Each row was made from one path, in order. Every step used is in the known rows, and no mark comes twice. Write each row's path.
In the rows, zero is written as 128.
Known rows:
tirir/dalas/kofeke: [131  91  88 192 103  81 121 131  57 136 111 126 114 136 124 121 103 144
 162 149  91  89 160 164 136 100 178]
pilik/gobotok/paru/kofeke/dalas/tirir: [156 117  74 116 121  95 108 140 106 105  85 127 113 163 113 157 162 104
  97 119 104  73 101 140 132  75 179]
gobotok/pilik/guge/kofeke/dalas/tirir/paru: [188 108  89 143 109 108 114 150  97 107 102 136 149 129 109 109 165  66
 139 134 115  59 142 119 148 109 158]
paru/pilik/guge/kofeke/dalas: [160 125 159 113 156  74 141 117  98  67  91 135 134 212 117 134 128 113
 135 116 147  62 122 129 123 117 142]
guge/kofeke/dalas: [169 115 165 128 134  78 131 122 110  82  88 163 146 218 132 137 120 115
 119 132 132  62 107 136 139 111 126]
pilik/guge/kofeke/goze/liso: [162 158 147 121 193  78 137 134  67  94 104 120 155 149 164 150 110  91
  70 159 182  30 140 125  99 127 174]
paru/pilik/guge/kofeke/dalas/tirir/goze/liso: [162 190  99 119 200  95 158 114  64 101 102  94 154 106 131 139 106  66
  64 131 178  26 136 133 138 122 201]
pilik/gobotok/paru: [111  85  93 164  93 151  92 164 136 125 121 153 100 181 114 179 144 112
 104 148  97 133 117  82 155 116 183]
dalas/tirir/guge: [134 142  47 116 103 132 127 128 111 133 100  71 118  49 134 136 147 100
 116 136 126 102 135 127 107  76 133]
gobotok/pilik: [125 103  59 143  99 143 137 119 135  82 145 131 139 122 127 141 147 121
 140 116 145 128 121 111 173 152 131]
guge/kofeke: [158 118 151 143 151  97 154 110 119 103 106 160 154 166 133 140 127 104
 133 123 135  74 128 122 162 111 126]
paru/kofeke/goze/pilik/gobotok: [143 126  52 123 178 136 108 142 103 126 114 152 149 175 105 161 129 132
  97 129 159 119  93  90  70 139 201]
tirir/goze/pilik/guge: [138 145  79 113 179 150 135 133 121 141 155  87 155  92  92 137 140 106
 100 109 182  97 115  79 100 135 149]
kofeke/goze/liso: [151 160 138 121 176  91 128 139  72 109 112 118 149 137 169 139 101 106
  65 163 170  61 137 137  93 137 178]
dalas/tirir/gobotok: [136 135  13 119 136 159 131 111 128 164 103 110 138  69 113 127 125  81
 115 148 108  99 135 109 126  79 186]
dalas/tirir/liso: [138 131  83 144  99 146 122 140  68 135 125 123 108 101 148  94 125  76
 139 166 100  73 135 151 119  93 153]
pilik/guge/kofeke/goze: [181 105 129 117 133  76 125 130 107  88  91 139 122 168 133 145 152 108
 100 151 164  57 129 120  96 112 143]
dalas/tirir/gobotok/pilik/liso: [102 119  34 133  96 155 123 138  84  98 134 110 121 144 110 114 139 132
 151 183 131 108 129 133 134 151 148]
paru/pilik/guge: [108 149 117  99 173 121 148 118 104  97 136  72 104 117 100 123 147 124
 162  95 159 128 160 114  94 138 162]
paru/pilik: [118 146 125 120 172 106 168  97 101  95 124 108 120 137 116 104 114 134
 167  88 141 152 167 147 126 151 185]
gobotok/paru/kofeke/dalas/tirir/goze: [171 131  68 136  95 111 122 125 124 120  94 112 109 112  99 140 147  84
  56 129 130  76 116 135 175  98 175]
paru/pilik/guge/kofeke/goze: [176 111 128 115 149  69 139 120  97  76  90 132 119 171 129 136 147 109
 115 137 169  65 143 127  95 121 163]
pilik/guge: [116 135 120 104 144 136 120 138 123 120 139  86 111 111 109 139 157 119
 134 123 150 111 133 101  95 122 124]
gobotok/pilik/guge/kofeke/goze/liso: [160 149 123 126 183  83 140 131  69  79 110 121 158 146 163 154 117  90
  75 153 187  30 137 120 114 135 176]
dalas/kofeke/goze: [170  84 116 136  99  65 116 138  88 103  90 133  90 172 132 131 136 140
 108 159 142  82 144 156  89 120 171]
goze/pilik: [144 133  97 132 195 139 146 126 121 153 157 136 200 126 121 126 108 127
 114 101 158 115 102 100 113 138 151]
pilik/gobotok: [117 127  70 127 135 158 102 142 121 126 110 149 113 159 106 162 134 127
 127 144 126 135 103 100  94 134 166]

Write each row's path:
[143  78  83 167 126 133 103 159 125 122 119 171 137 200 117 182 138 104
  86 142 121  99 103  69 145 115 201]
guge/kofeke/goze/pilik/gobotok/paru
[173 130  95 127 190 110 158 112 112 116 119 128 175 125 105 149 145  78
 111 106 167  38 112  92 142 102 144]
dalas/tirir/goze/pilik/guge/kofeke
[170 120 151 118 164  84 133 128 105  88 103 145 162 209 119 142 126 110
 117 121 153  50 100 113 118 112 131]
goze/pilik/guge/kofeke/dalas
[169 124  79 106 124 103 121 130 112 120  94 124 135 131 122 138 150 102
 111 125 110  67  93 150 117  81 143]
kofeke/dalas/tirir
[111 116 130 146 143 107 156 115 110  94 127 115 108 157 118 123 122 124
 149  93 120 151 170 129 161 139 204]
gobotok/paru/pilik
[139 113 141 133 134  87 106 147 107  88 101 142 124 233 117 150 127 136
  90 116 126 103 112 120 136 117 181]
goze/pilik/gobotok/paru/kofeke/dalas
[178 139  55 126 103 123 127 119 123 129  97 115 122  94  99 131 140  83
  68 136 137  74 104 139 152 106 156]
kofeke/dalas/tirir/goze
[140 118 146 135 170  93 161 111 107  80 113 124 131 168 114 145 144  96
 148 101 148  74 153 103 156 114 159]
gobotok/paru/pilik/guge/kofeke
[160 184  95 126 172 111 139 127  78 125 109 104 155  97 141 139 101  74
  47 149 163  42 123 138 138 122 183]
kofeke/dalas/tirir/goze/liso
[174 145  65 124 109 111 128 116 119 120  93 109 115 102  98 130 143  89
  64 127 140  77 113 145 158 105 165]
paru/kofeke/dalas/tirir/goze
[ 93 147 136 121 143 114 144 131  60  90 133 103 102 183 111  89 117 163
 176 153 139 140 157 167 102 174 156]
paru/pilik/liso
[146 128  92 102 181 127 125 143 111 128 146  96 152 120 109 140 147 118
 108 118 181  90 114  86  65 130 149]
kofeke/goze/pilik/guge
[133 112 152 130 111  84  99 147 110  79  91 139 100 233 119 152 134 137
  94 125 117 108 121 130 142 113 173]
pilik/gobotok/paru/kofeke/dalas
[146 120 100 131 173 102 163 105 106  95 103 117 135 143 108 146 146  75
 143 107 138  60 152  98 154  91 181]
dalas/tirir/gobotok/paru/pilik/guge/kofeke
[184 123  85 128 183  96 131 136  95 134 126 133 184 137 122 117 131 115
  88 108 163  86 120 117  96 124 192]
dalas/tirir/paru/kofeke/goze/pilik
[138 154 134 131 172  83 115 150  67  96 102 122 127 168 161 159 110 109
  51 157 163  68 146 128 108 131 215]
pilik/gobotok/paru/kofeke/goze/liso
[152 114  65 128 152 121 154 108 118  89 112 125 150 126 112 155 159  75
 138 119 150  48 129  90 161  98 146]
dalas/tirir/gobotok/pilik/guge/kofeke
[179  96 106 122 123  82 128 128 109  72  97 139 126 166 133 150 159 105
 106 146 170  58 127 115 112 120 146]
gobotok/pilik/guge/kofeke/goze
[179 121  87 105 141  90 130 124 104 105  87 126 141 144 117 147 160  86
 116 120 122  34  96 138 123  71 140]
pilik/guge/kofeke/dalas/tirir
[174 143  38 135 181 146 150 117 122 164 144 123 195  80 101 128 119  93
  77 104 164  86  92 102 134 124 171]
dalas/tirir/goze/pilik
[162 129  94 135 134 100 152 110 107 106  86 120 147 108 137 145 141  84
 125 128 134  56 133 120 147  75 130]
dalas/tirir/guge/kofeke
[158 126 130 128 195 108 156 117 112 110 127 134 176 153 115 147 136  97
 131 105 165  57 119  88 132 112 134]
goze/pilik/guge/kofeke
[150 149  74 103 183 126 132 131 109 126 137  81 149 107  88 139 150 103
  90  99 179  76 110  94 101 117 163]
paru/kofeke/dalas/tirir/goze/pilik/guge
[121 137  73 135 153 143 121 133  92 109 105 141 112 162  93 126 127 116
 162 123 127 152 148 110  97 156 216]
tirir/paru/pilik/gobotok
[155 150 147 131 194  71 145 132  62  82 105 117 146 162 161 149 109  88
  75 147 176  38 154 123 115 128 204]
gobotok/paru/pilik/guge/kofeke/goze/liso
[162 131  93 103 133  85 123 125 104 106  89 115 124 142 120 136 155 110
 106 111 114  70 108 159 126  79 156]
paru/kofeke/dalas/tirir
[149 139  91 132 154 120 135 141  67 121 131 129 164 178 102 110 117 129
 110 166 157  65  99 139 115 147 147]
guge/kofeke/dalas/tirir/goze/pilik/liso
[ 89 126 139 139 124 113 135 144  66  89 135 108  93 197 113 102 122 157
 165 157 124 139 160 155 127 166 171]
gobotok/paru/pilik/liso
